T: 135  89  109  89
F: 111  96  132  155
A: 111  19  167  41
R: 76  155  132  96
Z: 21  167  115  105
111  96  132  155
F
76  155  132  96
R

M: 81  89  108  114  124  63  110  76  83  92  111  71  84  88  59  117  127  108  117  67  112  131  107  142  111  101  136
X: 74  94  101  93  92  116  88  129  74  96  100  93  117  139  102  91  101  103  107  107  114  101  115  70  96  115  69
N: 142  101  167  92  116  88  129  74  94  100  93  117  107  75  147  94  94  99  90  123  69  88  92  59  107  90  84
step +1: 142  111
143  112
back: 127  117  59  88  84  71  111  92  83  76  110
M
back: 117  93  100  96  74  129  88  116  92  93  101  94
X
step -1: 129
128
step +1: 88  59
89  60
back: 93  100  94  74
N

E: 100  86  110  104  95  100  106  84  96  101
K: 99  88  101  99  103  102  100  82  101  102
J: 99  71  96  98  106  100  100  84  101  103
P: 100  87  102  99  102  102  99  85  102  102
U: 100  87  96  98  105  101  98  94  102  102
V: 99  68  93  97  105  100  98  84  102  103
Y: 99  88  97  97  105  102  98  83  103  103
H: 100  55  102  101  102  98  102  83  98  103
Q: 100  64  100  100  104  99  100  81  100  103
G: 99  167  120  104  85  103  96  70  97  96
L: 100  63  105  102  100  98  101  82  98  102
S: 100  104  95  99  96  99  103  113  100  100
step +1: 96  99
97  100
step +1: 85
86
back: 102  99  102
P
step -1: 98  102
97  101
step -1: 63  105  102
62  104  101
back: 102  98  82  101  98  100  102  105  63
L

Kos: 163  105  133  38  162
Tep: 36  39  177  38  39
tem: 45  99  101  17  116
Pusaz: 50  93  105  117  72
Feko: 117  148  58  27  172
sovat: 65  23  139  109  176
refi: 81  128  72  51  35
Pap: 77  161  72  51  94
ziv: 73  77  177  38  39
zemil: 77  15  112  151  83
back: 117  105  93  50
Pusaz
step +1: 36  39  177  38
37  40  178  39
77  161  72  51  94
Pap
73  77  177  38  39
ziv
step +1: 93  105  117
94  106  118
36  39  177  38  39
Tep
back: 105  93
Pusaz

D: 36  102  67  125  140  129  96  65  165  52  102  44  169  102  93  88  77  165  33  94  83  91  165  48  69  44
W: 61  88  79  131  121  121  59  71  129  86  92  114  102  113  100  44  75  131  129  153  86  24  126  29  50  36
C: 48  86  73  140  129  127  50  62  140  79  90  112  108  116  99  32  68  142  130  164  81  7  137  10  37  19
back: 59  121
W
back: 68  32  99
C

labes: 51  99  47  127  68  77  43  137  162  118  111  73  37  116  128  125  142  45  37  86  132  69  58  127  110  119  110  38  135  137  151  62  93  146  155  78  109  110  91  161  72  103  82  144  46  35  42  106  108  140  132  93
komag: 51  99  47  127  68  77  43  137  162  118  111  73  37  116  128  125  142  45  37  86  132  69  58  127  110  119  110  38  135  137  151  62  93  146  155  78  109  110  91  161  72  103  82  144  46  120  72  79  48  77  105  152
pamu: 155  78  109  110  91  161  72  103  81  97  113  39  161  73  68  136  162  116  111  42  37  124  96  42  151  140  60  161  64  48  64  137  118  167  118  44  101  45  148  137  66  43  89  52  157  129  124  73  74  139  159  133
kagam: 51  99  47  127  68  77  43  137  162  118  111  73  37  116  128  125  142  45  37  86  132  69  58  127  110  119  110  38  135  137  151  62  76  146  155  78  109  110  91  161  72  103  82  144  46  120  72  79  48  77  105  152
51  99  47  127  68  77  43  137  162  118  111  73  37  116  128  125  142  45  37  86  132  69  58  127  110  119  110  38  135  137  151  62  93  146  155  78  109  110  91  161  72  103  82  144  46  35  42  106  108  140  132  93
labes
step +1: 38
39

puzom: 96  99  100  99  64  98  112  126  63  92  70  71  128  99  109
Zupo: 100  99  97  101  92  98  112  116  94  101  100  92  99  99  110
Kudim: 93  99  97  101  58  98  112  123  56  95  64  70  138  99  110
Renik: 89  99  97  101  56  98  112  116  35  101  54  59  154  99  110
goki: 100  99  97  101  91  98  110  116  91  101  100  91  99  99  110
kebe: 86  99  91  101  56  98  112  116  21  101  50  47  163  99  110
temi: 112  94  97  114  46  98  135  35  63  171  104  70  20  82  110
Vel: 114  94  97  117  42  98  136  28  63  177  105  70  19  81  110
dama: 106  94  97  106  56  98  131  54  71  154  59  54  30  83  110
89  99  97  101  56  98  112  116  35  101  54  59  154  99  110
Renik
back: 109  99  128  71  70  92  63  126  112  98
puzom

